Below is a small trained network, with its code and all its weights. Each question gives an input and a class and asks what happens when units are switched off, that is, made to give their printed mean instead of their output.

import numpy as np


def w(rows, s, z=0):
    codes = np.array(rows[::2]) - 128.0
    scale = np.full(codes.shape[1], s)
    scale[-1] = z or s
    return codes * scale


def norm(h):
    return h / np.sqrt((h * h).mean(-1, keepdims=True) + 1e-5)


def f(y):
    return y / 2 * (1 + np.tanh(0.7978845608 * (y + 0.044715 * y**3)))


def log_softmax(a):
    a = a - a.max(-1, keepdims=True)
    return a - np.log(np.exp(a).sum(-1, keepdims=True))


def net(x, mask):
    res = np.array(x, float).reshape(1, 5) / 4 @ E
    u = 0
    for l in range(2):
        y = f(norm(res) @ A[l][:, :-1].T + A[l][:, -1])
        res = res + np.where(mask[u : u + 6], y, B[l][:, -1]) @ B[l][:, :-1]
        u += 6
    return log_softmax(norm(res)[-1] @ U[:, :-1].T + U[:, -1])


A, B = {}, {}
E = w([
[183,72,233,72,198,186,86],'x0',
[128,128,128,128,129,127,126],'x1',
[246,32,76,30,112,52,135],'x2',
[126,131,135,130,127,115,129],'x3',
[131,161,131,1,62,132,105],'x4',
],0.0098)
A[0] = w([
[163,133,234,106,79,177,72,115],'L0N1',
[66,180,175,30,2,134,66,193],'L0N2',
[151,70,56,162,101,94,133,141],'L0N3',
[86,237,84,193,2,124,148,51],'L0N4',
[94,236,184,150,157,170,114,253],'L0N5',
[211,135,184,168,208,184,84,91],'L0N6',
],0.0091,0.0064)
B[0] = w([
[147,181,173,118,191,111,200,178],'L0N1',
[127,172,155,84,45,165,118,238],'L0N2',
[162,152,112,115,88,43,203,172],'L0N3',
[246,155,102,160,125,181,46,221],'L0N4',
[27,146,122,175,141,156,107,254],'L0N5',
[50,79,159,116,105,69,50,184],'L0N6',
],0.011,0.0096)
A[1] = w([
[192,68,90,206,204,127,88,247],'L1N1',
[135,123,39,190,181,108,209,68],'L1N2',
[63,114,100,216,144,88,76,94],'L1N3',
[93,126,24,129,8,125,127,133],'L1N4',
[160,132,63,228,187,160,107,1],'L1N5',
[214,146,123,105,119,119,71,46],'L1N6',
],0.013,0.0073)
B[1] = w([
[52,67,178,157,76,104,228,253],'L1N1',
[210,195,138,203,89,178,166,172],'L1N2',
[236,121,98,112,207,159,122,233],'L1N3',
[100,104,20,144,130,84,81,254],'L1N4',
[187,201,111,2,246,164,213,180],'L1N5',
[139,94,192,88,206,180,111,170],'L1N6',
],0.015,0.0078)
U = w([
[212,211,58,164,236,203,216,67],'0',
[119,238,42,170,52,211,31,131],'1',
[82,58,196,234,218,185,72,202],'2',
[40,224,223,93,129,190,71,100],'3',
[220,128,49,234,37,45,237,4],'4',
[150,124,37,52,34,37,68,217],'5',
[91,27,215,146,72,33,216,190],'6',
[243,98,217,5,107,126,67,143],'7',
],0.016,0.0034)

Each question gives the input, the list of numbers given to net, and the class t.
The units are the neurons (one row each of A and B). Each row of codes is followed by its name. A weight is (code - 128) times the scale printed after its matrix; where a second scale follows, it is the last column's (A, B and U).
mask holds one flag per neuron, layer by layer. A switched-off neuron (its flag False) gives its mean, the last column of its row in B, instead of its output. The means were averaged over made-up inputs and are rounded, as every weight is.
A unit's drop is (log p(t) with every unit on - log p(t) with that unit switched off) / (log p(t) with every unit on - log p(t) with every unit switched off).
The circuit of an input: a set's keep is (log p(t) with only the set's units on - log p(t) with every unit switched off) / (log p(t) with every unit on - log p(t) with every unit switched off). Starting from all 12 units, units are removed one at a time, each time the one whose removal leaves the highest keep (on an exact tie, the one counted first), for as long as the keep stays at least 0.8.
units of the circuit, in order: the units of the circuit, biggest drop first
top k neurons: the k neurons with the biggest drops, biggest first
k most important neurons of layer l: the k neurons of layer l with the biggest drops, biggest first
drop of u: that unit's drop, to one decimal
input [1,6,1,6,1], class 7: units of the circuit, in order => [L0N5]
input [-1,1,1,6,0], class 4: top 4 neurons => [L0N3, L0N2, L0N6, L1N2]
input [-6,3,-1,-3,-2], class 0: top 2 neurons => [L1N5, L0N4]
input [7,6,-1,6,6], class 3: top 2 neurons => [L1N3, L0N4]
input [-2,-7,-6,-8,-8], class 0: top 2 neurons => [L1N5, L1N3]
input [7,-5,-1,3,8], class 3: units of the circuit, in order => [L1N3, L0N4]
input [0,4,1,-8,-4], class 4: top 2 neurons => [L0N2, L0N4]
input [2,4,8,6,0], class 6: units of the circuit, in order => [L0N2, L1N1]
input [0,-3,8,-1,0], class 4: 3 most important neurons of layer 0 => [L0N2, L0N3, L0N4]
input [4,-1,7,0,0], class 6: top 3 neurons => [L0N2, L1N1, L1N3]
input [0,-5,-6,5,-6], class 0: top 2 neurons => [L1N3, L1N5]
input [-8,3,-1,-3,-2], class 0: units of the circuit, in order => [L1N5, L0N4]
input [0,6,2,1,-6], class 4: 2 most important neurons of layer 0 => [L0N4, L0N3]
input [6,-3,0,5,3], class 3: units of the circuit, in order => [L1N3]
input [2,-2,-1,2,8], class 3: 2 most important neurons of layer 0 => [L0N1, L0N4]
input [1,-4,0,5,1], class 3: drop of L0N1 => 0.3
input [-6,-6,-4,4,-3], class 0: drop of L1N5 => 0.4
input [-8,-3,-5,-2,-6], class 0: drop of L1N5 => 0.4
input [3,7,4,0,-3], class 6: drop of L0N2 => 0.1
